Here is a tiny trained network, its code and every weight. The questions are about switching its units off for an input and a class, where a switched-off unit gives its printed mean instead of its output.

import numpy as np


def w(rows, s, z=0):
    codes = np.array(rows[::2]) - 128.0
    scale = np.full(codes.shape[1], s)
    scale[-1] = z or s
    return codes * scale


def norm(h):
    return h / np.sqrt((h * h).mean(-1, keepdims=True) + 1e-5)


def f(y):
    return np.maximum(y, 0)


def log_softmax(a):
    a = a - a.max(-1, keepdims=True)
    return a - np.log(np.exp(a).sum(-1, keepdims=True))


def net(x, mask):
    res = np.array(x, float).reshape(1, 3) / 4 @ E
    u = 0
    for l in range(4):
        y = f(norm(res) @ A[l][:, :-1].T + A[l][:, -1])
        res = res + np.where(mask[u : u + 3], y, B[l][:, -1]) @ B[l][:, :-1]
        u += 3
    return log_softmax(norm(res)[-1] @ U[:, :-1].T + U[:, -1])


A, B = {}, {}
E = w([
[87,79,159,63,23,23,86,184,111,117,126],'x0',
[98,143,251,126,105,134,116,25,190,116,154],'x1',
[80,184,135,144,144,84,139,121,155,144,216],'x2',
],0.012)
A[0] = w([
[106,93,104,124,169,157,114,98,129,100,112,36],'L0N0',
[13,2,57,68,50,36,117,138,77,109,81,2],'L0N1',
[168,147,162,172,147,164,148,108,149,159,141,91],'L0N2',
],0.0057,0.00056)
B[0] = w([
[102,152,166,112,214,136,151,128,63,115,144,150],'L0N0',
[227,146,127,157,86,121,80,112,145,254,98,254],'L0N1',
[100,139,101,84,82,94,139,65,61,161,140,178],'L0N2',
],0.0093,0.008)
A[1] = w([
[147,97,177,125,131,155,116,74,158,92,97,2],'L1N0',
[137,110,198,114,101,129,107,134,188,137,141,50],'L1N1',
[113,166,176,119,88,70,88,93,255,126,185,79],'L1N2',
],0.0099,0.0033)
B[1] = w([
[82,128,214,101,108,153,123,130,59,164,86,182],'L1N0',
[147,61,75,164,246,106,131,92,201,97,84,189],'L1N1',
[84,117,108,125,117,130,164,114,181,27,139,254],'L1N2',
],0.011,0.0083)
A[2] = w([
[167,136,106,96,86,23,32,240,51,160,143,19],'L2N0',
[2,114,159,121,122,114,170,116,215,91,215,3],'L2N1',
[191,131,67,29,35,33,99,158,88,156,150,40],'L2N2',
],0.0058,0.0055)
B[2] = w([
[136,109,128,159,133,121,9,178,115,191,169,253],'L2N0',
[67,170,107,156,122,143,50,125,160,126,156,222],'L2N1',
[119,111,125,134,105,152,142,82,82,226,154,248],'L2N2',
],0.012,0.005)
A[3] = w([
[127,36,64,75,162,121,119,250,82,54,123,41],'L3N0',
[25,118,175,90,150,142,143,164,148,80,196,4],'L3N1',
[187,90,45,81,82,116,143,254,74,132,65,23],'L3N2',
],0.0085,0.0035)
B[3] = w([
[120,235,253,167,68,202,155,192,190,68,26,165],'L3N0',
[79,137,105,192,105,118,129,178,221,145,229,198],'L3N1',
[16,136,160,181,70,79,124,254,90,97,237,255],'L3N2',
],0.0089,0.0061)
U = w([
[119,204,115,172,126,162,171,233,92,75,123,82],'0',
[161,105,94,147,58,90,62,212,96,227,156,213],'1',
[199,209,31,115,216,134,184,88,106,160,175,87],'2',
[7,160,127,136,132,99,109,68,206,84,200,232],'3',
[182,54,159,72,61,82,74,78,187,107,61,6],'4',
[133,130,220,76,129,188,130,53,71,135,82,183],'5',
],0.015,0.0023)

Each question gives the input, the list of numbers given to net, and the class t.
The units are the neurons (one row each of A and B). Each row of codes is followed by its name. A weight is (code - 128) times the scale printed after its matrix; where a second scale follows, it is the last column's (A, B and U).
mask holds one flag per neuron, layer by layer. A switched-off neuron (its flag False) gives its mean, the last column of its row in B, instead of its output. The means were averaged over made-up inputs and are rounded, as every weight is.
A unit's drop is (log p(t) with every unit on - log p(t) with that unit switched off) / (log p(t) with every unit on - log p(t) with every unit switched off).
The circuit of an input: a set's keep is (log p(t) with only the set's units on - log p(t) with every unit switched off) / (log p(t) with every unit on - log p(t) with every unit switched off). Starting from all 12 units, units are removed one at a time, each time the one whose removal leaves the highest keep (on an exact tie, the one counted first), for as long as the keep stays at least 0.8.
units of the circuit, in order: the units of the circuit, biggest drop first
top k neurons: the k neurons with the biggest drops, biggest first
k most important neurons of layer l: the k neurons of layer l with the biggest drops, biggest first
drop of u: that unit's drop, to one decimal
input [-2,-6,0], class 0: top neuron -> (L0N1)
input [-5,-6,3], class 0: units of the circuit, in order -> (L0N1 L3N0)
input [-1,-4,5], class 0: units of the circuit, in order -> (L0N1 L2N2 L3N0)
input [-6,4,1], class 5: top 3 neurons -> (L1N2 L3N2 L0N2)
input [-4,-2,-2], class 2: top 4 neurons -> (L1N2 L2N0 L3N2 L0N2)
input [-1,0,-1], class 5: 2 most important neurons of layer 3 -> (L3N1 L3N2)
input [1,8,-8], class 5: top 2 neurons -> (L1N0 L0N1)
input [-2,4,-2], class 5: top 2 neurons -> (L1N0 L1N2)
input [-7,1,5], class 2: top 2 neurons -> (L1N2 L3N2)
input [6,1,1], class 4: top 3 neurons -> (L0N1 L1N1 L1N2)
input [-2,7,-4], class 5: top 2 neurons -> (L1N0 L3N2)
input [-7,3,2], class 2: units of the circuit, in order -> (L3N2 L2N1)
input [-3,-1,-3], class 2: top 2 neurons -> (L1N2 L2N0)
input [-1,-6,-6], class 0: units of the circuit, in order -> (L3N0)
input [-3,0,3], class 2: top 3 neurons -> (L1N2 L3N2 L0N2)
input [3,2,-4], class 4: top 2 neurons -> (L1N1 L2N0)
input [-3,-1,-1], class 2: top 2 neurons -> (L3N2 L1N0)
input [-1,0,-4], class 5: top 2 neurons -> (L0N1 L1N0)
input [-3,8,-4], class 5: 2 most important neurons of layer 0 -> (L0N2 L0N0)
input [-2,-3,3], class 2: units of the circuit, in order -> (L3N2)
input [-2,-6,-6], class 0: drop of L0N0 -> 0.0
input [-1,-1,-2], class 0: drop of L0N1 -> 0.5
input [-1,-5,7], class 0: drop of L2N1 -> 0.2
input [-4,-4,8], class 2: drop of L3N2 -> 0.3
